Below are the code and all the weights of a small trained network. Each question names an input and a class and asks about switching units off, where a switched-off unit gives its printed mean instead of its output.

import numpy as np


def w(rows, s, z=0):
    codes = np.array(rows[::2]) - 128.0
    scale = np.full(codes.shape[1], s)
    scale[-1] = z or s
    return codes * scale


def norm(h):
    return h / np.sqrt((h * h).mean(-1, keepdims=True) + 1e-5)


def f(y):
    return np.maximum(y, 0)


def log_softmax(a):
    a = a - a.max(-1, keepdims=True)
    return a - np.log(np.exp(a).sum(-1, keepdims=True))


def net(x, mask):
    res = np.array(x, float).reshape(1, 6) / 4 @ E
    u = 0
    for l in range(4):
        y = f(norm(res) @ A[l][:, :-1].T + A[l][:, -1])
        res = res + np.where(mask[u : u + 9], y, B[l][:, -1]) @ B[l][:, :-1]
        u += 9
    return log_softmax(norm(res)[-1] @ U[:, :-1].T + U[:, -1])


A, B = {}, {}
E = w([
[129,130,127,128],'x0',
[110,106,254,57],'x1',
[56,231,149,113],'x2',
[180,154,119,2],'x3',
[128,133,129,128],'x4',
[233,192,200,175],'x5',
],0.006)
A[0] = w([
[203,182,22,181,88],'L0N0',
[86,30,99,167,149],'L0N1',
[77,144,103,244,96],'L0N2',
[184,115,90,101,32],'L0N3',
[207,119,130,146,76],'L0N4',
[142,157,60,170,3],'L0N5',
[61,157,145,124,184],'L0N6',
[196,115,158,127,79],'L0N7',
[93,115,189,157,173],'L0N8',
],0.011,0.0059)
B[0] = w([
[5,64,87,113,255],'L0N0',
[185,138,125,185,218],'L0N1',
[213,87,197,194,230],'L0N2',
[160,220,54,123,150],'L0N3',
[147,189,130,143,172],'L0N4',
[56,15,86,176,157],'L0N5',
[136,137,131,207,216],'L0N6',
[120,123,114,188,165],'L0N7',
[169,54,163,157,200],'L0N8',
],0.011,0.0058)
A[1] = w([
[42,46,110,68,134],'L1N0',
[155,255,163,57,24],'L1N1',
[151,97,190,149,191],'L1N2',
[46,143,148,176,35],'L1N3',
[170,38,67,95,78],'L1N4',
[195,149,109,54,55],'L1N5',
[31,197,140,77,133],'L1N6',
[130,190,144,216,167],'L1N7',
[219,100,81,123,3],'L1N8',
],0.0079,0.0043)
B[1] = w([
[197,167,180,175,203],'L1N0',
[79,141,72,156,161],'L1N1',
[136,76,160,111,254],'L1N2',
[140,209,63,224,154],'L1N3',
[150,199,146,211,177],'L1N4',
[107,133,60,121,151],'L1N5',
[170,175,146,158,181],'L1N6',
[200,95,134,148,250],'L1N7',
[160,189,2,160,144],'L1N8',
],0.0095,0.0047)
A[2] = w([
[88,70,172,135,146],'L2N0',
[213,49,132,254,148],'L2N1',
[92,112,134,109,10],'L2N2',
[178,125,55,32,121],'L2N3',
[168,181,129,131,123],'L2N4',
[201,155,124,204,91],'L2N5',
[191,159,111,231,101],'L2N6',
[168,217,102,78,103],'L2N7',
[116,199,54,8,143],'L2N8',
],0.0094,0.012)
B[2] = w([
[96,114,51,86,154],'L2N0',
[126,234,74,41,250],'L2N1',
[147,97,62,66,128],'L2N2',
[235,129,137,252,139],'L2N3',
[170,181,126,106,142],'L2N4',
[170,193,150,23,164],'L2N5',
[145,179,198,58,183],'L2N6',
[183,144,144,144,143],'L2N7',
[250,59,127,254,151],'L2N8',
],0.0082,0.016)
A[3] = w([
[178,161,160,2,136],'L3N0',
[132,186,10,97,147],'L3N1',
[134,120,148,143,8],'L3N2',
[33,199,188,146,125],'L3N3',
[10,60,35,154,125],'L3N4',
[50,13,166,194,118],'L3N5',
[132,137,205,54,134],'L3N6',
[87,70,201,86,121],'L3N7',
[189,35,192,152,87],'L3N8',
],0.0093,0.013)
B[3] = w([
[81,139,84,134,245],'L3N0',
[90,130,165,92,254],'L3N1',
[46,141,7,166,128],'L3N2',
[161,165,63,176,144],'L3N3',
[34,108,71,139,163],'L3N4',
[129,157,14,177,130],'L3N5',
[85,93,86,141,185],'L3N6',
[88,95,92,156,134],'L3N7',
[123,128,77,203,140],'L3N8',
],0.014,0.0084)
U = w([
[143,175,118,122,141],'0',
[130,178,138,91,125],'1',
[58,51,84,181,120],'2',
[142,134,115,130,170],'3',
[213,74,165,198,104],'4',
[131,139,116,115,144],'5',
[135,67,178,73,40],'6',
[132,3,246,62,5],'7',
],0.017,0.013)

Each question gives the input, the list of numbers given to net, and the class t.
The units are the neurons (one row each of A and B). Each row of codes is followed by its name. A weight is (code - 128) times the scale printed after its matrix; where a second scale follows, it is the last column's (A, B and U).
mask holds one flag per neuron, layer by layer. A switched-off neuron (its flag False) gives its mean, the last column of its row in B, instead of its output. The means were averaged over made-up inputs and are rounded, as every weight is.
A unit's drop is (log p(t) with every unit on - log p(t) with that unit switched off) / (log p(t) with every unit on - log p(t) with every unit switched off).
The circuit of an input: a set's keep is (log p(t) with only the set's units on - log p(t) with every unit switched off) / (log p(t) with every unit on - log p(t) with every unit switched off). Starting from the 12 units with the biggest drops (on a tie, the unit counted first), units are removed one at a time, each time the one whose removal leaves the highest keep (on an exact tie, the one counted first), for as long as the keep stays at least 0.8.
circuit, biggest first: the units of the circuit, biggest drop first
most important unit: the unit with the biggest drop
top k neurons: the k neurons with the biggest drops, biggest first
top k neurons in layer l: the k neurons of layer l with the biggest drops, biggest first
input [-8,-4,3,-8,3,-1], class 4: circuit, biggest first : L0N2
input [3,-1,-2,8,-7,4], class 4: top 2 neurons : L2N8, L2N1
input [2,7,-7,-5,-5,-7], class 0: circuit, biggest first : L2N1, L0N0
input [6,6,-2,7,-6,-2], class 4: top 2 neurons in layer 0 : L0N0, L0N2
input [-7,7,6,-3,1,6], class 2: top 2 neurons in layer 1 : L1N0, L1N2
input [6,-6,-7,5,3,-8], class 1: top 2 neurons in layer 1 : L1N4, L1N0
input [-4,6,-1,-8,-2,-5], class 4: top 3 neurons in layer 0 : L0N8, L0N1, L0N0
input [-7,6,6,8,-6,-4], class 4: top 2 neurons in layer 0 : L0N2, L0N0
input [-3,-8,5,7,0,-5], class 2: top 3 neurons : L0N0, L0N2, L2N1
input [-2,-1,-5,-8,3,-5], class 4: top 2 neurons in layer 0 : L0N2, L0N1
input [3,2,-7,-6,3,0], class 0: top 2 neurons : L2N1, L2N8
input [-6,-7,2,-7,-7,-8], class 1: top 4 neurons : L2N1, L0N1, L0N2, L2N8
input [3,-8,7,-6,1,4], class 2: top 4 neurons : L0N0, L0N5, L1N0, L0N1
input [1,-7,0,3,-3,-2], class 2: circuit, biggest first : L0N0
input [5,-7,6,4,3,-1], class 2: top 2 neurons : L0N0, L2N1
input [-3,-6,-4,-4,-2,6], class 1: top 3 neurons : L2N1, L0N4, L3N1
input [-2,3,-8,-8,7,-3], class 0: top 4 neurons : L2N1, L0N1, L0N0, L2N8
input [-5,-4,-7,-8,2,-7], class 4: top 4 neurons : L0N1, L0N2, L3N0, L3N4
input [7,3,-8,-7,-2,2], class 0: top 3 neurons in layer 2 : L2N1, L2N8, L2N5
input [-4,2,5,8,-6,-1], class 4: most important unit : L2N8
input [-3,-7,2,0,-4,-8], class 1: top 2 neurons in layer 2 : L2N1, L2N6
input [-8,-4,-7,-6,3,8], class 1: top 2 neurons : L2N1, L2N8
input [-5,1,-4,-5,2,-7], class 1: top 2 neurons : L2N1, L2N8
